Here is a tiny trained network, its code and every weight. The questions are about switching its units off for an input and a class, where a switched-off unit gives its printed mean instead of its output.

import numpy as np


def w(rows, s, z=0):
    codes = np.array(rows[::2]) - 128.0
    scale = np.full(codes.shape[1], s)
    scale[-1] = z or s
    return codes * scale


def f(y):
    return np.maximum(y, 0)


def log_softmax(a):
    a = a - a.max(-1, keepdims=True)
    return a - np.log(np.exp(a).sum(-1, keepdims=True))


def net(x, mask):
    res = np.array(x, float).reshape(1, 4) / 4 @ E
    y = f(res @ A[0][:, :-1].T + A[0][:, -1])
    res = res + np.where(mask, y, B[0][:, -1]) @ B[0][:, :-1]
    return log_softmax(res[-1] @ U[:, :-1].T + U[:, -1])


A, B = {}, {}
E = w([
[123,193,121,203,60,161],'x0',
[137,106,200,86,2,100],'x1',
[116,104,186,110,182,243],'x2',
[203,194,112,38,146,118],'x3',
],0.0097)
A[0] = w([
[155,119,136,107,48,115,120],'n1',
[213,120,63,97,118,65,221],'n2',
[53,146,144,70,186,105,147],'n3',
[29,171,56,159,143,52,168],'n4',
[157,127,179,66,27,52,171],'n5',
[148,132,143,101,64,93,147],'n6',
[138,227,126,152,95,158,112],'n7',
[121,162,99,122,84,169,146],'n8',
[199,126,92,138,188,198,189],'n9',
[56,84,134,223,115,121,173],'n10',
[129,111,105,82,67,85,252],'n11',
[156,120,134,48,173,150,193],'n12',
[154,110,173,92,157,181,139],'n13',
[160,115,177,78,66,151,200],'n14',
[82,68,132,199,142,174,153],'n15',
[109,108,178,119,186,216,148],'n16',
[156,125,172,101,92,116,136],'n17',
[145,156,94,94,135,21,195],'n18',
[104,136,109,117,101,172,125],'n19',
[178,109,172,53,9,128,149],'n20',
],0.011,0.0042)
B[0] = w([
[145,152,158,161,97,103,190],'n1',
[194,159,104,136,185,94,214],'n2',
[115,102,97,103,169,134,164],'n3',
[123,67,28,102,133,113,203],'n4',
[159,151,158,144,113,157,246],'n5',
[154,152,157,163,125,138,193],'n6',
[152,163,123,86,156,157,180],'n7',
[143,146,158,85,158,107,161],'n8',
[110,126,145,118,133,159,198],'n9',
[116,79,126,177,51,87,222],'n10',
[143,153,144,157,132,116,211],'n11',
[104,145,134,84,199,180,191],'n12',
[110,77,94,101,169,137,174],'n13',
[126,133,194,118,124,162,200],'n14',
[81,112,107,154,44,115,201],'n15',
[9,74,90,123,124,116,203],'n16',
[135,140,204,140,116,148,172],'n17',
[195,138,105,127,157,84,214],'n18',
[146,95,156,94,130,130,146],'n19',
[156,153,184,103,74,121,234],'n20',
],0.011,0.013)
U = w([
[187,168,235,162,97,157,136],'0',
[181,134,6,136,208,74,9],'1',
[21,113,162,35,195,254,192],'2',
[21,64,72,167,86,138,172],'3',
],0.0082,0.0015)

Each question gives the input, the list of numbers given to net, and the class t.
The units are the neurons (one row each of A and B). Each row of codes is followed by its name. A weight is (code - 128) times the scale printed after its matrix; where a second scale follows, it is the last column's (A, B and U).
mask holds one flag per neuron, in row order. A switched-off neuron (its flag False) gives its mean, the last column of its row in B, instead of its output. The means were averaged over made-up inputs and are rounded, as every weight is.
A unit's drop is (log p(t) with every unit on - log p(t) with that unit switched off) / (log p(t) with every unit on - log p(t) with every unit switched off).
The circuit of an input: a set's keep is (log p(t) with only the set's units on - log p(t) with every unit switched off) / (log p(t) with every unit on - log p(t) with every unit switched off). Starting from the 12 units with the biggest drops (on a tie, the unit counted first), units are removed one at a time, each time the one whose removal leaves the highest keep (on an exact tie, the one counted first), for as long as the keep stays at least 0.8.
circuit, biggest first: the units of the circuit, biggest drop first
k most important neurons: the k neurons with the biggest drops, biggest first
drop when u is switched off: that unit's drop, to one decimal
input [-4,0,1,8], class 2: circuit, biggest first => [n12]
input [-2,5,5,-1], class 2: circuit, biggest first => [n16, n10]
input [8,-6,-1,1], class 1: 2 most important neurons => [n16, n7]
input [6,-5,-2,-1], class 3: 2 most important neurons => [n2, n18]
input [3,-7,7,-2], class 3: 2 most important neurons => [n15, n16]
input [8,0,-8,6], class 1: 2 most important neurons => [n4, n2]
input [3,0,-5,5], class 1: 2 most important neurons => [n2, n18]
input [8,-2,8,-2], class 3: drop when n15 is switched off => 0.2
input [0,5,-8,-8], class 0: drop when n16 is switched off => 0.2
input [-4,-3,3,7], class 2: drop when n12 is switched off => 0.1
input [-3,4,2,-5], class 3: drop when n18 is switched off => 0.2
